Below are the code and all the weights of a small trained network. Each question names an input and a class and asks about switching units off, where a switched-off unit gives its printed mean instead of its output.

import numpy as np


def w(rows, s, z=0):
    codes = np.array(rows[::2]) - 128.0
    scale = np.full(codes.shape[1], s)
    scale[-1] = z or s
    return codes * scale


def f(y):
    return y / 2 * (1 + np.tanh(0.7978845608 * (y + 0.044715 * y**3)))


def log_softmax(a):
    a = a - a.max(-1, keepdims=True)
    return a - np.log(np.exp(a).sum(-1, keepdims=True))


def net(x, mask):
    res = np.array(x, float).reshape(1, 6) / 4 @ E
    y = f(res @ A[0][:, :-1].T + A[0][:, -1])
    res = res + np.where(mask, y, B[0][:, -1]) @ B[0][:, :-1]
    return log_softmax(res[-1] @ U[:, :-1].T + U[:, -1])


A, B = {}, {}
E = w([
[97,179,163,24,163,107,105,201,154,103],'x0',
[148,112,244,143,47,164,112,161,147,69],'x1',
[88,51,129,144,140,41,114,153,65,59],'x2',
[153,229,140,152,144,115,154,101,89,24],'x3',
[171,160,116,148,104,69,2,123,158,157],'x4',
[55,176,203,118,52,93,137,67,85,197],'x5',
],0.011)
A[0] = w([
[113,82,127,80,143,121,113,138,159,183,135],'n0',
[168,183,136,99,154,244,112,84,180,174,103],'n1',
[137,203,145,148,131,114,158,109,96,99,94],'n2',
[88,156,150,113,92,90,129,103,87,169,22],'n3',
[146,155,123,151,128,111,42,99,136,108,20],'n4',
[137,95,176,168,96,187,94,161,145,77,86],'n5',
[137,146,80,87,186,92,143,108,109,193,99],'n6',
[141,184,142,196,144,207,147,124,162,173,28],'n7',
[73,154,112,33,122,123,102,199,141,119,122],'n8',
[118,116,57,112,213,128,123,105,83,149,80],'n9',
[101,63,140,138,133,147,138,139,169,177,126],'n10',
[133,199,126,162,175,104,146,88,111,99,108],'n11',
[91,138,84,135,152,88,160,128,130,175,23],'n12',
[199,63,108,244,97,156,143,50,39,153,34],'n13',
[167,198,103,176,138,127,144,140,109,64,153],'n14',
[114,69,127,144,140,86,130,159,48,102,38],'n15',
[96,102,151,80,153,82,115,161,89,99,110],'n16',
[90,108,127,81,160,195,245,125,95,120,112],'n17',
[173,86,96,139,167,135,107,212,135,68,125],'n18',
[107,150,164,124,125,83,133,83,93,143,52],'n19',
[104,67,114,99,107,141,89,143,133,185,61],'n20',
[156,162,109,142,97,200,153,104,156,162,96],'n21',
[104,66,130,147,157,152,120,139,187,158,89],'n22',
[175,84,208,114,66,169,130,165,145,116,138],'n23',
[89,50,120,191,133,86,98,95,67,90,99],'n24',
[108,109,139,147,130,108,107,132,102,103,107],'n25',
[148,75,103,167,90,154,128,91,119,159,6],'n26',
[53,163,178,164,113,86,127,75,114,175,3],'n27',
[200,93,98,195,201,158,122,128,226,91,15],'n28',
[135,145,62,109,146,100,149,107,116,154,109],'n29',
[100,127,184,127,82,114,144,95,94,169,77],'n30',
[194,156,110,127,114,46,39,112,159,160,57],'n31',
],0.011,0.0028)
B[0] = w([
[167,94,167,151,134,75,143,177,147,134,197],'n0',
[63,137,120,111,174,105,57,81,171,61,237],'n1',
[148,106,192,179,127,37,180,167,140,160,186],'n2',
[105,151,46,142,158,178,173,155,126,184,185],'n3',
[149,91,84,111,71,142,172,105,142,72,177],'n4',
[152,167,146,182,119,192,74,125,64,121,200],'n5',
[159,171,177,187,96,139,55,154,74,102,205],'n6',
[63,144,110,135,168,97,116,83,167,77,192],'n7',
[179,168,152,43,166,86,112,139,139,177,217],'n8',
[149,142,157,180,122,162,87,126,54,117,207],'n9',
[164,89,168,183,118,58,139,176,157,119,193],'n10',
[161,99,185,177,134,80,144,192,166,102,187],'n11',
[138,121,155,189,139,139,88,155,82,104,175],'n12',
[231,181,135,3,117,67,107,132,97,186,246],'n13',
[164,59,177,166,159,34,183,177,161,189,207],'n14',
[40,117,102,140,121,115,78,81,187,77,202],'n15',
[104,176,132,75,115,101,90,86,150,108,194],'n16',
[157,50,71,63,22,183,190,84,98,36,229],'n17',
[81,159,21,141,156,168,151,164,136,220,229],'n18',
[93,144,104,131,158,152,168,159,141,173,172],'n19',
[135,89,174,192,130,89,169,179,211,115,196],'n20',
[65,144,107,122,162,109,72,63,197,55,194],'n21',
[123,120,134,136,91,78,176,165,158,156,184],'n22',
[183,158,164,195,113,151,58,153,60,128,215],'n23',
[41,149,150,85,187,112,58,41,195,64,224],'n24',
[123,137,96,178,160,124,101,127,167,102,159],'n25',
[139,179,182,85,116,77,154,157,128,138,176],'n26',
[85,135,70,149,139,162,168,147,116,182,200],'n27',
[72,169,52,135,180,186,196,187,117,187,222],'n28',
[123,154,166,135,122,135,83,153,63,109,182],'n29',
[92,150,79,155,169,182,173,119,115,173,189],'n30',
[173,40,23,76,2,206,206,58,100,27,220],'n31',
],0.008,0.014)
U = w([
[66,140,130,110,154,107,64,105,184,87,92],'0',
[86,146,90,146,145,166,161,157,117,200,79],'1',
[149,63,113,92,50,157,161,121,105,77,120],'2',
[148,86,176,185,125,63,157,171,169,140,87],'3',
[144,159,166,184,112,154,55,148,45,117,150],'4',
[166,184,153,9,134,97,102,148,125,160,212],'5',
[150,118,144,105,151,128,103,122,125,156,253],'6',
],0.014,0.0046)

Each question gives the input, the list of numbers given to net, and the class t.
The units are the neurons (one row each of A and B). Each row of codes is followed by its name. A weight is (code - 128) times the scale printed after its matrix; where a second scale follows, it is the last column's (A, B and U).
mask holds one flag per neuron, in row order. A switched-off neuron (its flag False) gives its mean, the last column of its row in B, instead of its output. The means were averaged over made-up inputs and are rounded, as every weight is.
A unit's drop is (log p(t) with every unit on - log p(t) with that unit switched off) / (log p(t) with every unit on - log p(t) with every unit switched off).
The circuit of an input: a set's keep is (log p(t) with only the set's units on - log p(t) with every unit switched off) / (log p(t) with every unit on - log p(t) with every unit switched off). Starting from the 12 units with the biggest drops (on a tie, the unit counted first), units are removed one at a time, each time the one whose removal leaves the highest keep (on an exact tie, the one counted first), for as long as the keep stays at least 0.8.
circuit, biggest first: the units of the circuit, biggest drop first
unit that matters most: the unit with the biggest drop
k most important neurons: the k neurons with the biggest drops, biggest first
drop of u: that unit's drop, to one decimal
input [4,-6,-2,4,-7,6], class 2: circuit, biggest first : [n17]
input [2,-8,7,-8,4,-1], class 3: 3 most important neurons : [n20; n0; n22]
input [6,-1,-7,-1,-4,-1], class 0: 2 most important neurons : [n1; n13]
input [-7,2,-8,-8,6,3], class 0: 2 most important neurons : [n1; n21]
input [1,-5,6,8,5,-1], class 3: 3 most important neurons : [n14; n11; n2]
input [6,3,7,-8,6,7], class 3: 4 most important neurons : [n20; n0; n1; n18]
input [4,1,-8,8,-8,4], class 0: 3 most important neurons : [n1; n21; n31]
input [-5,5,-2,-4,-2,4], class 4: 4 most important neurons : [n23; n8; n5; n18]
input [7,7,-4,-6,-5,0], class 4: 3 most important neurons : [n23; n13; n5]
input [-6,-5,1,-4,-4,-3], class 5: 2 most important neurons : [n13; n31]
input [1,8,6,4,2,-7], class 4: 4 most important neurons : [n5; n23; n27; n3]
input [-6,4,2,2,-3,6], class 1: 2 most important neurons : [n30; n27]
input [8,-8,-8,3,5,7], class 0: 3 most important neurons : [n1; n13; n23]
input [-8,-4,-8,2,5,0], class 0: unit that matters most : n21
input [5,7,-4,8,-5,-6], class 3: 2 most important neurons : [n14; n2]
input [-6,0,7,-1,5,4], class 0: drop of n15 : 0.3
input [2,-6,-8,3,-4,7], class 0: drop of n29 : 0.0
input [-2,-7,-1,-5,7,-4], class 2: drop of n4 : 0.1
